What each symbol does to the nodes:
tupu di fodo
tupu vo dume
tupu te pufu
tupu ko runa
tupu ba pagu
tupu zi zetu
nonu di guru
nonu vo vuro
nonu te lota
nonu ko nulo
nonu ba mina
nonu zi mefo
safu di leve
safu vo beto
safu te rafa
safu ko bela
safu ba bofu
safu zi bodo
vibu di bube
vibu vo gobe
vibu te poma
vibu ko bopu
vibu ba basa
vibu zi boko
sozu di zuzi
sozu vo tipe
sozu te puni
sozu ko zepa
sozu ba nenu
sozu zi kuno
runa di zabu
runa vo fako
runa te dezo
runa ko kaze
runa ba dume
runa zi mumo
tola di sifi
tola vo basa
tola te pati
tola ko vibu
tola ba kalu
tola zi fesi
sizi di zuba
sizi vo guda
sizi te voni
sizi ko nenu
sizi ba rode
sizi zi vidu
rafa di vike
rafa vo leve
rafa te dolu
rafa ko tifa
rafa ba fafa
rafa zi bofu
gide di gitu
gide vo falo
gide te tote
gide ko rode
gide ba ruku
gide zi podi
gopi di labu
gopi vo nulo
gopi te vuro
gopi ko lege
gopi ba nonu
gopi zi pasu
fuvu di fako
fuvu vo nulu
fuvu te runa
fuvu ko kalu
fuvu ba mumo
fuvu zi tuli
ruku di bedi
ruku vo tote
ruku te tono
ruku ko falo
ruku ba bopu
ruku zi luvu
zepa di sura
zepa vo mina
zepa te beso
zepa ko nonu
zepa ba tipe
zepa zi nako
pati di gozu
pati vo sifi
pati te rudu
pati ko poma
pati ba kaze
pati zi kalu
gitu di ruku
gitu vo podi
gitu te luvu
gitu ko nufo
gitu ba bedi
gitu zi tote
famu di bela
famu vo zipo
famu te gipa
famu ko zetu
famu ba mozo
famu zi zogu
gozu di kaze
gozu vo kalu
gozu te nulu
gozu ko tola
gozu ba fuvu
gozu zi rudu
nufo di falo
nufo vo kufe
nufo te gide
nufo ko vidu
nufo ba podi
nufo zi felu
tuna di gopi
tuna vo giva
tuna te pasu
tuna ko pefu
tuna ba labu
tuna zi nulo
poma di tola
poma vo bube
poma te fesi
poma ko duna
poma ba sifi
poma zi basa
beso di sozu
beso vo sura
beso te kuno
beso ko lota
beso ba zuzi
beso zi tipe
fako di mumo
fako vo tuli
fako te zabu
fako ko rudu
fako ba dezo
fako zi runa
rori di guda
rori vo pete
rori te sizi
rori ko kuno
rori ba vidu
rori zi mula
mana di gobe
mana vo rera
mana te vibu
mana ko luvu
mana ba boko
mana zi duna
nulo di pasu
nulo vo tuna
nulo te labu
nulo ko susa
nulo ba vuro
nulo zi gopi
sifi di kalu
sifi vo fesi
sifi te gozu
sifi ko bube
sifi ba rudu
sifi zi pati
rera di duna
rera vo bopu
rera te gobe
rera ko ruku
rera ba vibu
rera zi mana
guda di vidu
guda vo mula
guda te zuba
guda ko puni
guda ba voni
guda zi sizi
pufu di zipo
pufu vo fodo
pufu te famu
pufu ko dezo
pufu ba zogu
pufu zi pagu
bopu di mana
bopu vo tono
bopu te duna
bopu ko tote
bopu ba gobe
bopu zi rera
mina di nako
mina vo lota
mina te sura
mina ko vuro
mina ba beso
mina zi zepa
kuno di puni
kuno vo sozu
kuno te nenu
kuno ko nako
kuno ba pete
kuno zi zuzi
zipo di zogu
zipo vo pagu
zipo te bela
zipo ko tupu
zipo ba gipa
zipo zi famu
felu di gide
felu vo nufo
felu te podi
felu ko zuba
felu ba gitu
felu zi falo
sura di tipe
sura vo nako
sura te sozu
sura ko guru
sura ba kuno
sura zi beso
pete di mula
pete vo nenu
pete te guda
pete ko sozu
pete ba sizi
pete zi rori
bofu di dolu
bofu vo rafa
bofu te fafa
bofu ko beto
bofu ba lifo
bofu zi vike
zabu di dume
zabu vo mumo
zabu te tupu
zabu ko fuvu
zabu ba zetu
zabu zi dezo
tipe di kuno
tipe vo beso
tipe te zuzi
tipe ko mina
tipe ba puni
tipe zi sozu
tuli di runa
tuli vo fuvu
tuli te mumo
tuli ko gozu
tuli ba zabu
tuli zi fako
tifa di safu
tifa vo mozo
tifa te bodo
tifa ko famu
tifa ba leve
tifa zi beto
boko di poma
boko vo vibu
boko te basa
boko ko rera
boko ba tola
boko zi bube
bodo di rafa
bodo vo safu
bodo te bofu
bodo ko gipa
bodo ba vike
bodo zi leve
mula di sizi
mula vo rori
mula te vidu
mula ko zuzi
mula ba zuba
mula zi guda
kalu di rudu
kalu vo pati
kalu te kaze
kalu ko basa
kalu ba nulu
kalu zi gozu
kaze di fuvu
kaze vo rudu
kaze te tuli
kaze ko sifi
kaze ba fako
kaze zi nulu
dume di zetu
dume vo dezo
dume te fodo
dume ko fako
dume ba pufu
dume zi tupu
mumo di dezo
mumo vo runa
mumo te dume
mumo ko nulu
mumo ba tupu
mumo zi zabu
bedi di bopu
bedi vo luvu
bedi te rera
bedi ko podi
bedi ba mana
bedi zi tono
lege di giva
lege vo susa
lege te tuna
lege ko lifo
lege ba nulo
lege zi safo
leve di bofu
leve vo bodo
leve te vike
leve ko mozo
leve ba dolu
leve zi rafa
zogu di gipa
zogu vo famu
zogu te mozo
zogu ko fodo
zogu ba tifa
zogu zi bela
susa di safo
susa vo pefu
susa te giva
susa ko fafa
susa ba tuna
susa zi lege
zuzi di nenu
zuzi vo kuno
zuzi te pete
zuzi ko sura
zuzi ba rori
zuzi zi puni
puni di pete
puni vo zuzi
puni te rori
puni ko beso
puni ba mula
puni zi nenu
basa di fesi
basa vo poma
basa te sifi
basa ko gobe
basa ba pati
basa zi tola
zuba di rode
zuba vo vidu
zuba te kufe
zuba ko rori
zuba ba nufo
zuba zi voni
giva di nulo
giva vo safo
giva te gopi
giva ko luda
giva ba pasu
giva zi tuna
lota di zepa
lota vo guru
lota te nako
lota ko labu
lota ba sura
lota zi mina
tena di pefu
tena vo lifo
tena te susa
tena ko bofu
tena ba lege
tena zi luda
luvu di tono
luvu vo ruku
luvu te bopu
luvu ko gide
luvu ba rera
luvu zi bedi
bube di basa
bube vo boko
bube te tola
bube ko mana
bube ba fesi
bube zi poma
vike di fafa
vike vo bofu
vike te lifo
vike ko safu
vike ba tena
vike zi dolu
vidu di voni
vidu vo sizi
vidu te rode
vidu ko pete
vidu ba kufe
vidu zi zuba
zetu di pufu
zetu vo tupu
zetu te pagu
zetu ko mumo
zetu ba zipo
zetu zi fodo
safo di tuna
safo vo lege
safo te nulo
safo ko tena
safo ba gopi
safo zi giva
pasu di vuro
pasu vo gopi
pasu te nonu
pasu ko safo
pasu ba mefo
pasu zi labu
tono di rera
tono vo bedi
tono te mana
tono ko gitu
tono ba duna
tono zi bopu
duna di vibu
duna vo mana
duna te boko
duna ko bedi
duna ba bube
duna zi gobe
vuro di mefo
vuro vo labu
vuro te guru
vuro ko tuna
vuro ba lota
vuro zi nonu
luda di susa
luda vo tena
luda te lege
luda ko vike
luda ba safo
luda zi pefu
mefo di lota
mefo vo nonu
mefo te mina
mefo ko gopi
mefo ba zepa
mefo zi guru
falo di podi
falo vo felu
falo te gitu
falo ko voni
falo ba tote
falo zi gide
podi di tote
podi vo gide
podi te ruku
podi ko kufe
podi ba luvu
podi zi gitu
lifo di luda
lifo vo fafa
lifo te pefu
lifo ko rafa
lifo ba susa
lifo zi tena
fodo di pagu
fodo vo zetu
fodo te zipo
fodo ko zabu
fodo ba famu
fodo zi pufu
kufe di felu
kufe vo rode
kufe te falo
kufe ko sizi
kufe ba gide
kufe zi nufo
nulu di tuli
nulu vo kaze
nulu te fako
nulu ko pati
nulu ba runa
nulu zi fuvu
gobe di boko
gobe vo duna
gobe te bube
gobe ko tono
gobe ba poma
gobe zi vibu
tote di luvu
tote vo gitu
tote te bedi
tote ko felu
tote ba tono
tote zi ruku
bela di mozo
bela vo zogu
bela te tifa
bela ko pufu
bela ba beto
bela zi gipa
voni di kufe
voni vo zuba
voni te nufo
voni ko mula
voni ba felu
voni zi rode
labu di nonu
labu vo pasu
labu te mefo
labu ko giva
labu ba guru
labu zi vuro
pefu di lege
pefu vo luda
pefu te safo
pefu ko dolu
pefu ba giva
pefu zi susa
guru di mina
guru vo mefo
guru te zepa
guru ko pasu
guru ba nako
guru zi lota
gipa di tifa
gipa vo bela
gipa te beto
gipa ko pagu
gipa ba safu
gipa zi mozo
dezo di tupu
dezo vo zabu
dezo te zetu
dezo ko tuli
dezo ba fodo
dezo zi dume
dolu di lifo
dolu vo vike
dolu te tena
dolu ko bodo
dolu ba luda
dolu zi fafa
fesi di pati
fesi vo tola
fesi te kalu
fesi ko boko
fesi ba gozu
fesi zi sifi
rudu di nulu
rudu vo gozu
rudu te fuvu
rudu ko fesi
rudu ba tuli
rudu zi kaze
fafa di tena
fafa vo dolu
fafa te luda
fafa ko leve
fafa ba pefu
fafa zi lifo
nako di beso
nako vo zepa
nako te tipe
nako ko mefo
nako ba sozu
nako zi sura
beto di bodo
beto vo tifa
beto te leve
beto ko zogu
beto ba rafa
beto zi safu
nenu di rori
nenu vo puni
nenu te mula
nenu ko tipe
nenu ba guda
nenu zi pete
mozo di beto
mozo vo gipa
mozo te safu
mozo ko zipo
mozo ba bodo
mozo zi tifa
rode di nufo
rode vo voni
rode te felu
rode ko guda
rode ba falo
rode zi kufe
pagu di famu
pagu vo pufu
pagu te zogu
pagu ko dume
pagu ba bela
pagu zi zipo

In the rows, zero is written as 62.

The rows follow the links: the fewer symbols apart two nodes are, the more alike their rows tend to be.

Each row is also shifted at random along 6 hidden directions that mean nothing.

Name the node of each row.
[  94,   69,   68,   64,   69,   69,   69,   63,   64,   54,   59,   53,   68,   60,   63,   48,   66,   61,   70,   71,   40,   72,   56,   74,   61,   44,   59,   70,   65,   59,   53,   50,   73,   59,   59,   52,   62,   54,   53,   57,   59,   54,   54,   57,   67,   55]; node leve
[  49,   57,   39,   83,   65,   70,   69,   61,   63,   62,   49,   71,   54,   61,   82,   70,   68,   61,   54,   61,   74,   71,   63,   68,   80,   78,   69,   69,   55,   67,   61,   63,   44,   65,   59,   63,   69,   62,   64,   85,   73,   74,   77,   61,   60,   61]; node pefu
[  43,   65,   69,   66,   62,   60,   51,   45,   50,   75,   64,   68,   72,   72,   58,   56,   34,   50,   75,   57,   72,   59,   75,   48,   56,   75,   70,   61,   68,   62,   69,   69,   53,   58,   71,   83,   57,   56,   77,   60,   50,   73,   63,   58,   58,   64]; node falo
[  75,   67,   54,   64,   65,   74,   67,   58,   64,   51,   54,   72,   50,   66,   74,   68,   77,   76,   51,   69,   35,   71,   48,   50,   72,   73,   78,   77,   47,   48,   74,   73,   47,   68,   58,   64,   63,   55,   51,   63,   55,   53,   59,   65,   63,   65]; node sura
[  72,   63,   71,   57,   58,   68,   48,   52,   67,   74,   66,   63,   64,   67,   41,   62,   60,   63,   59,   59,   59,   61,   64,   46,   51,   68,   71,   62,   58,   47,   70,   64,   49,   51,   68,   78,   54,   74,   75,   52,   56,   53,   64,   58,   70,   67]; node gitu
[  43,   61,   70,   55,   59,   62,   51,   50,   57,   55,   60,   74,   57,   59,   56,   68,   67,   66,   49,   51,   71,   67,   65,   47,   50,   73,   54,   65,   60,   57,   70,   61,   67,   60,   58,   74,   59,   73,   71,   56,   52,   69,   66,   57,   63,   61]; node podi
[  71,   69,   71,   68,   72,   65,   64,   56,   54,   97,   58,   56,   72,   70,   59,   47,   52,   52,   93,   56,   39,   48,   83,   68,   63,   39,   78,   57,   73,   64,   62,   51,   59,   77,   62,   78,   53,   37,   72,   67,   65,   58,   67,   52,   69,   58]; node dezo
[  79,   59,   72,   64,   62,   60,   67,   68,   79,   56,   69,   49,   74,   66,   49,   47,   49,   65,   68,   69,   67,   74,   53,   66,   59,   58,   49,   56,   66,   73,   53,   53,   61,   44,   76,   54,   60,   69,   59,   71,   75,   69,   66,   61,   63,   61]; node gipa
[  57,   59,   70,   52,   69,   62,   71,   62,   54,   52,   56,   61,   59,   64,   67,   65,   55,   61,   67,   50,   75,   63,   70,   76,   56,   52,   49,   58,   74,   72,   59,   42,   81,   79,   55,   63,   65,   65,   70,   63,   71,   78,   73,   56,   57,   57]; node fako
[  67,   62,   62,   56,   63,   55,   67,   58,   67,   47,   58,   59,   78,   52,   68,   54,   53,   63,   51,   71,   56,   57,   50,   65,   64,   65,   50,   71,   66,   66,   60,   80,   74,   47,   63,   47,   60,   58,   52,   53,   40,   63,   48,   67,   54,   66]; node lota
[  39,   59,   80,   46,   56,   57,   53,   60,   68,   50,   58,   66,   58,   57,   46,   70,   72,   77,   45,   48,   59,   67,   69,   59,   40,   58,   39,   55,   58,   71,   54,   54,   79,   63,   53,   61,   51,   67,   66,   64,   69,   79,   68,   58,   65,   53]; node kalu
[  58,   70,   77,   57,   56,   60,   62,   58,   47,   46,   55,   82,   48,   63,   71,   73,   69,   74,   52,   54,   50,   64,   68,   50,   57,   69,   60,   66,   54,   64,   70,   75,   79,   82,   51,   70,   59,   46,   49,   56,   49,   74,   56,   58,   63,   56]; node kufe
[  68,   52,   36,   75,   71,   68,   65,   52,   47,   49,   51,   61,   69,   60,   87,   57,   58,   42,   63,   64,   80,   77,   67,   82,   69,   64,   54,   70,   68,   67,   50,   54,   70,   65,   52,   50,   78,   63,   66,   69,   62,   78,   67,   59,   52,   52]; node bofu
[  64,   75,   77,   67,   55,   60,   67,   71,   60,   51,   56,   60,   65,   53,   63,   56,   59,   59,   60,   72,   54,   68,   61,   74,   66,   60,   54,   69,   62,   65,   50,   62,   87,   53,   58,   51,   67,   52,   48,   50,   46,   66,   48,   57,   65,   58]; node vuro
[  65,   72,   75,   65,   65,   63,   69,   61,   70,   75,   41,   64,   73,   42,   63,   54,   70,   70,   55,   53,   40,   50,   72,   75,   63,   49,   54,   74,   70,   70,   56,   64,   76,   59,   60,   64,   49,   48,   63,   68,   52,   63,   63,   54,   71,   58]; node dolu
[  80,   65,   73,   57,   59,   67,   55,   51,   55,   50,   62,   76,   51,   70,   60,   62,   73,   74,   56,   60,   39,   70,   59,   39,   53,   68,   67,   66,   50,   52,   73,   72,   62,   71,   56,   72,   57,   53,   51,   55,   52,   61,   56,   59,   67,   59]; node felu
[  79,   67,   81,   65,   72,   65,   73,   65,   64,   57,   66,   45,   82,   75,   58,   36,   38,   50,   89,   78,   49,   79,   60,   76,   62,   48,   57,   62,   70,   67,   50,   44,   78,   51,   65,   54,   67,   49,   56,   57,   60,   68,   57,   54,   64,   57]; node safu
[  77,   50,   66,   70,   65,   63,   74,   71,   81,   44,   71,   59,   76,   70,   58,   41,   62,   65,   62,   80,   69,   84,   43,   58,   75,   69,   47,   62,   58,   70,   63,   59,   69,   36,   66,   51,   69,   72,   42,   67,   57,   65,   63,   60,   67,   65]; node safo
[  31,   56,   59,   63,   65,   52,   72,   71,   82,   49,   63,   62,   60,   42,   66,   64,   75,   79,   45,   63,   73,   61,   41,   57,   69,   64,   43,   68,   68,   72,   63,   63,   59,   43,   72,   50,   54,   75,   51,   73,   60,   52,   61,   67,   57,   69]; node lege
[ 115,   65,   61,   68,   48,   63,   55,   61,   55,   74,   65,   69,   56,   61,   56,   64,   54,   57,   57,   59,   77,   49,   72,   58,   64,   74,   73,   58,   59,   57,   68,   86,   53,   63,   72,   71,   66,   67,   64,   55,   57,   65,   57,   64,   64,   69]; node zuba
[  52,   75,   58,   81,   57,   66,   65,   75,   68,   70,   59,   64,   42,   46,   66,   74,   75,   71,   55,   59,   74,   63,   56,   61,   74,   67,   69,   70,   63,   59,   61,   57,   39,   55,   77,   66,   60,   71,   61,   74,   72,   48,   63,   61,   64,   65]; node giva
[  71,   53,   74,   53,   65,   52,   62,   60,   72,   60,   57,   68,   68,   38,   55,   54,   92,   82,   44,   43,   55,   53,   68,   60,   50,   40,   28,   62,   72,   77,   58,   62,   91,   62,   56,   61,   44,   65,   56,   68,   58,   61,   68,   55,   71,   55]; node tupu
[  81,   55,   53,   61,   71,   62,   62,   55,   57,   87,   68,   48,   75,   62,   59,   50,   41,   46,   82,   55,   82,   46,   71,   68,   59,   49,   64,   55,   86,   66,   62,   55,   49,   63,   78,   69,   59,   68,   83,   66,   71,   55,   68,   62,   56,   68]; node mumo
[  59,   81,   87,   66,   71,   59,   70,   64,   67,   92,   64,   36,   92,   62,   49,   35,   22,   47,  101,   71,   44,   49,   66,   75,   61,   38,   70,   63,   87,   66,   52,   49,   60,   44,   84,   67,   50,   41,   72,   56,   53,   50,   50,   57,   62,   65]; node bodo
[  37,   69,   94,   51,   57,   56,   55,   52,   62,   58,   56,   75,   66,   54,   48,   62,   62,   75,   51,   48,   60,   60,   72,   47,   47,   66,   45,   65,   68,   66,   69,   65,   83,   57,   62,   78,   47,   62,   67,   54,   43,   73,   63,   53,   68,   62]; node gide
[  84,   71,   97,   69,   49,   67,   66,   74,   70,   64,   57,   73,   60,   55,   42,   59,   71,   67,   50,   61,   69,   68,   73,   61,   67,   71,   55,   65,   56,   59,   65,   60,   91,   51,   57,   76,   64,   74,   57,   48,   45,   72,   68,   45,   87,   65]; node nenu
[  32,   56,   57,   42,   57,   57,   61,   69,   57,   55,   63,   61,   48,   57,   58,   84,   66,   64,   50,   54,   79,   51,   61,   66,   56,   65,   60,   55,   60,   57,   66,   57,   70,   72,   52,   58,   65,   78,   73,   51,   66,   61,   65,   66,   56,   68]; node tono
[  83,   61,   62,   76,   57,   68,   56,   58,   67,   80,   51,   71,   57,   55,   57,   62,   83,   70,   52,   46,   53,   64,   81,   63,   60,   58,   59,   60,   55,   71,   56,   62,   57,   69,   58,   72,   53,   57,   66,   83,   77,   74,   77,   54,   77,   51]; node pufu
[  56,   58,   67,   49,   63,   65,   66,   63,   61,   45,   58,   60,   54,   69,   60,   74,   59,   67,   56,   55,   70,   72,   64,   73,   51,   60,   51,   55,   61,   69,   57,   44,   73,   74,   53,   56,   66,   71,   71,   64,   79,   80,   73,   61,   58,   57]; node nulu
[  33,   70,   55,   67,   57,   50,   61,   61,   56,   68,   58,   53,   75,   42,   71,   62,   38,   48,   59,   62,   82,   43,   63,   76,   66,   66,   58,   69,   79,   68,   53,   74,   61,   47,   77,   54,   62,   59,   70,   57,   46,   59,   48,   68,   46,   67]; node mefo

Start, symbols taken left to right, then the node you end at.
Answers are names.
[  58,   84,   82,   80,   51,   64,   65,   77,   60,   72,   55,   64,   53,   48,   59,   64,   62,   61,   65,   62,   65,   63,   70,   71,   70,   62,   64,   70,   65,   64,   53,   54,   67,   55,   72,   70,   60,   57,   60,   61,   58,   61,   59,   51,   71,   59]
ko ba vo ba zi te => guru
[  98,   76,   54,   90,   58,   73,   60,   59,   48,   92,   60,   50,   81,   83,   66,   43,   17,   22,   97,   83,   59,   65,   79,   78,   79,   73,  101,   64,   58,   52,   52,   67,   44,   53,   70,   71,   79,   41,   71,   57,   57,   69,   55,   58,   64,   60]
di zi vo zi => lota
[  82,   63,   56,   60,   69,   63,   65,   59,   70,   59,   52,   56,   69,   40,   66,   56,   81,   71,   49,   62,   42,   56,   53,   69,   60,   47,   52,   76,   67,   60,   56,   65,   66,   55,   61,   50,   53,   61,   57,   61,   55,   44,   54,   64,   64,   60]
zi ba ba vo => lege
[  93,   56,   79,   53,   57,   55,   63,   57,   58,   42,   65,   73,   70,   68,   59,   50,   54,   66,   55,   63,   64,   67,   63,   50,   57,   71,   46,   59,   60,   69,   68,   82,   89,   61,   58,   61,   64,   59,   46,   50,   43,   79,   56,   59,   63,   62]
ba di vo di di zi => luvu
[  85,   69,   55,   97,   51,   77,   63,   68,   39,   54,   51,   73,   47,   71,   79,   65,   58,   37,   67,   68,   88,   93,   80,   81,   79,   84,   71,   67,   50,   61,   48,   49,   72,   70,   52,   66,   91,   61,   59,   66,   68,   93,   72,   48,   68,   47]
te vo zi di di ba => beso
[  68,   59,   76,   60,   64,   58,   62,   60,   74,   73,   57,   62,   73,   60,   51,   46,   80,   72,   63,   55,   28,   60,   71,   60,   56,   43,   51,   57,   60,   71,   58,   61,   76,   63,   53,   64,   46,   45,   54,   71,   63,   62,   66,   55,   76,   53]
zi te di di => mozo
[  64,   67,   62,   56,   56,   50,   57,   60,   57,   75,   72,   58,   68,   60,   59,   60,   40,   59,   70,   63,   65,   37,   60,   52,   60,   65,   72,   58,   69,   59,   70,   87,   50,   57,   78,   65,   55,   56,   63,   50,   50,   50,   45,   72,   52,   73]
zi vo di => kufe
[  74,   40,   53,   58,   64,   54,   58,   59,   83,   52,   68,   57,   76,   58,   53,   47,   77,   71,   48,   61,   64,   70,   53,   58,   56,   55,   35,   54,   59,   76,   55,   67,   65,   44,   61,   46,   56,   72,   53,   75,   70,   64,   66,   67,   63,   57]
vo te zi ba ba ko => mozo
[ 102,   70,   70,   71,   60,   70,   65,   68,   70,   61,   62,   54,   56,   58,   53,   58,   61,   65,   65,   62,   66,   72,   58,   69,   60,   56,   60,   64,   66,   62,   53,   49,   52,   55,   78,   60,   59,   71,   64,   69,   79,   59,   64,   57,   66,   59]
zi ko ko ba => famu
[  56,   60,   79,   48,   58,   62,   60,   62,   68,   53,   58,   62,   62,   64,   49,   69,   59,   69,   52,   52,   67,   68,   70,   68,   44,   62,   46,   53,   61,   71,   55,   50,   74,   64,   58,   62,   58,   71,   72,   64,   75,   82,   73,   58,   66,   55]
vo ko te di ko te => pati
[  94,   68,   50,   84,   52,   68,   56,   67,   55,   67,   63,   58,   58,   52,   64,   62,   58,   47,   60,   69,   86,   66,   63,   72,   71,   69,   68,   69,   63,   56,   51,   66,   51,   49,   75,   58,   75,   75,   64,   59,   62,   57,   57,   62,   61,   62]
vo ba vo ba ko zi => nonu
[  78,   71,   74,   64,   67,   74,   69,   63,   46,   65,   46,   73,   44,   65,   71,   69,   83,   69,   69,   49,   37,   66,   82,   71,   60,   44,   66,   64,   61,   63,   61,   44,   81,  102,   40,   72,   60,   40,   58,   67,   71,   69,   73,   47,   74,   47]
ko zi zi ba ba ko => zabu
[  78,   58,   63,   55,   72,   65,   70,   60,   54,   60,   62,   58,   63,   69,   66,   60,   56,   57,   75,   57,   65,   63,   67,   71,   58,   49,   60,   57,   72,   65,   61,   46,   71,   78,   58,   62,   65,   62,   66,   63,   70,   67,   70,   57,   59,   59]
te ba vo ba => zipo
[  61,   70,   79,   76,   62,   61,   72,   75,   73,   66,   69,   53,   73,   68,   54,   44,   49,   57,   80,   78,   58,   71,   56,   63,   74,   62,   65,   63,   64,   65,   59,   54,   64,   40,   72,   60,   63,   57,   51,   61,   56,   57,   58,   56,   70,   64]
vo zi te ba vo zi => mefo
[  71,   60,   66,   67,   64,   72,   67,   63,   67,   53,   64,   67,   62,   74,   59,   55,   67,   62,   62,   75,   56,   79,   51,   50,   73,   76,   69,   69,   49,   48,   73,   59,   61,   52,   55,   68,   70,   68,   51,   55,   48,   57,   65,   57,   72,   67]
zi zi ba zi ko => puni
[  77,   48,   64,   46,   59,   59,   51,   56,   78,   54,   71,   54,   68,   59,   40,   61,   63,   69,   46,   56,   78,   66,   57,   58,   42,   61,   41,   53,   61,   64,   56,   60,   61,   45,   68,   57,   56,   87,   72,   63,   74,   67,   67,   66,   60,   62]
ba ba te ko di => mumo
[  42,   46,   45,   63,   70,   55,   62,   60,   73,   61,   72,   47,   81,   83,   63,   44,   50,   52,   80,   76,   50,   73,   54,   62,   66,   59,   62,   50,   54,   70,   53,   59,   50,   51,   58,   46,   64,   49,   56,   75,   73,   65,   62,   71,   55,   56]
zi vo te di te => safu
[  87,   75,   79,   58,   59,   62,   69,   64,   69,   57,   54,   58,   76,   62,   58,   47,   56,   65,   63,   77,   23,   60,   58,   66,   64,   57,   65,   71,   57,   59,   58,   76,   78,   53,   58,   54,   57,   39,   46,   49,   41,   59,   44,   61,   68,   62]
vo te te di => tipe
